Here is a tiny trained network, its code and every weight. The questions are about switching its units off for an input and a class, where a switched-off unit gives its printed mean instead of its output.

import numpy as np


def w(rows, s, z=0):
    codes = np.array(rows[::2]) - 128.0
    scale = np.full(codes.shape[1], s)
    scale[-1] = z or s
    return codes * scale


def norm(h):
    return h / np.sqrt((h * h).mean(-1, keepdims=True) + 1e-5)


def f(y):
    return y / 2 * (1 + np.tanh(0.7978845608 * (y + 0.044715 * y**3)))


def log_softmax(a):
    a = a - a.max(-1, keepdims=True)
    return a - np.log(np.exp(a).sum(-1, keepdims=True))


def net(x, mask):
    res = np.array(x, float).reshape(1, 2) / 4 @ E
    u = 0
    for l in range(2):
        y = f(norm(res) @ A[l][:, :-1].T + A[l][:, -1])
        res = res + np.where(mask[u : u + 6], y, B[l][:, -1]) @ B[l][:, :-1]
        u += 6
    return log_softmax(norm(res)[-1] @ U[:, :-1].T + U[:, -1])


A, B = {}, {}
E = w([
[151,151,153,11,122,12,254,74,167,159],'x0',
[179,155,170,184,240,68,55,148,181,135],'x1',
],0.005)
A[0] = w([
[114,68,54,40,126,228,249,81,164,140,145],'L0N0',
[4,150,164,46,53,184,89,218,146,148,117],'L0N1',
[62,219,186,51,118,34,194,167,175,157,25],'L0N2',
[126,200,153,150,139,143,53,182,153,209,77],'L0N3',
[120,180,171,220,132,173,157,120,108,9,63],'L0N4',
[176,185,70,61,195,3,187,75,194,208,255],'L0N5',
],0.0056,0.0019)
B[0] = w([
[164,132,48,162,121,59,118,131,76,98,200],'L0N0',
[166,158,217,89,114,57,89,115,124,133,165],'L0N1',
[53,221,181,132,146,118,76,45,208,8,199],'L0N2',
[241,37,140,57,125,87,136,142,170,74,172],'L0N3',
[70,166,100,131,145,40,254,38,141,143,157],'L0N4',
[101,132,213,159,114,215,120,134,155,202,254],'L0N5',
],0.008,0.0083)
A[1] = w([
[2,169,171,162,117,150,105,86,163,96,146],'L1N0',
[112,158,172,153,133,172,191,78,106,133,251],'L1N1',
[189,93,110,156,126,130,123,131,229,130,201],'L1N2',
[152,74,109,188,203,77,142,125,167,114,158],'L1N3',
[140,205,219,75,122,103,117,110,159,117,128],'L1N4',
[136,132,133,103,187,99,91,82,145,169,153],'L1N5',
],0.0087,0.002)
B[1] = w([
[95,119,15,50,128,203,209,34,187,188,254],'L1N0',
[122,215,136,132,133,110,120,134,150,212,191],'L1N1',
[89,173,122,144,98,103,122,154,129,143,212],'L1N2',
[187,175,111,172,59,69,149,97,38,114,218],'L1N3',
[148,120,31,85,183,191,159,139,127,185,225],'L1N4',
[1,117,91,64,87,208,121,163,90,59,160],'L1N5',
],0.0072,0.0092)
U = w([
[165,168,179,177,123,185,87,254,139,196,66],'0',
[125,64,147,145,184,140,111,139,138,110,6],'1',
[137,47,181,85,189,106,170,163,171,45,39],'2',
[104,40,190,132,169,132,127,153,147,76,25],'3',
[73,166,66,73,129,218,174,32,207,213,222],'4',
[178,164,89,197,35,27,121,98,48,72,225],'5',
[119,54,170,137,151,156,85,135,114,111,4],'6',
],0.0087,0.0029)

Each question gives the input, the list of numbers given to net, and the class t.
The units are the neurons (one row each of A and B). Each row of codes is followed by its name. A weight is (code - 128) times the scale printed after its matrix; where a second scale follows, it is the last column's (A, B and U).
mask holds one flag per neuron, layer by layer. A switched-off neuron (its flag False) gives its mean, the last column of its row in B, instead of its output. The means were averaged over made-up inputs and are rounded, as every weight is.
A unit's drop is (log p(t) with every unit on - log p(t) with that unit switched off) / (log p(t) with every unit on - log p(t) with every unit switched off).
The circuit of an input: a set's keep is (log p(t) with only the set's units on - log p(t) with every unit switched off) / (log p(t) with every unit on - log p(t) with every unit switched off). Starting from all 12 units, units are removed one at a time, each time the one whose removal leaves the highest keep (on an exact tie, the one counted first), for as long as the keep stays at least 0.8.
circuit, biggest first: the units of the circuit, biggest drop first
unit that matters most: the unit with the biggest drop
top k neurons: the k neurons with the biggest drops, biggest first
top k neurons in layer l: the k neurons of layer l with the biggest drops, biggest first
drop when u is switched off: that unit's drop, to one decimal
input [-6,-7], class 5: circuit, biggest first => (L0N2, L0N5, L1N0)
input [-4,0], class 5: top 3 neurons in layer 0 => (L0N5, L0N2, L0N3)
input [-1,6], class 5: unit that matters most => L1N3
input [0,6], class 0: circuit, biggest first => (L1N0, L0N2)
input [0,5], class 0: circuit, biggest first => (L1N0, L0N2)
input [0,2], class 0: top 3 neurons in layer 0 => (L0N2, L0N0, L0N3)
input [-4,1], class 5: top 2 neurons => (L0N5, L0N2)
input [-7,1], class 5: top 2 neurons in layer 0 => (L0N5, L0N2)
input [0,3], class 0: top 4 neurons => (L0N2, L1N0, L0N0, L0N3)
input [1,-2], class 5: top 3 neurons => (L0N0, L0N5, L1N0)
input [0,0], class 0: drop when L1N3 is switched off => 0.4
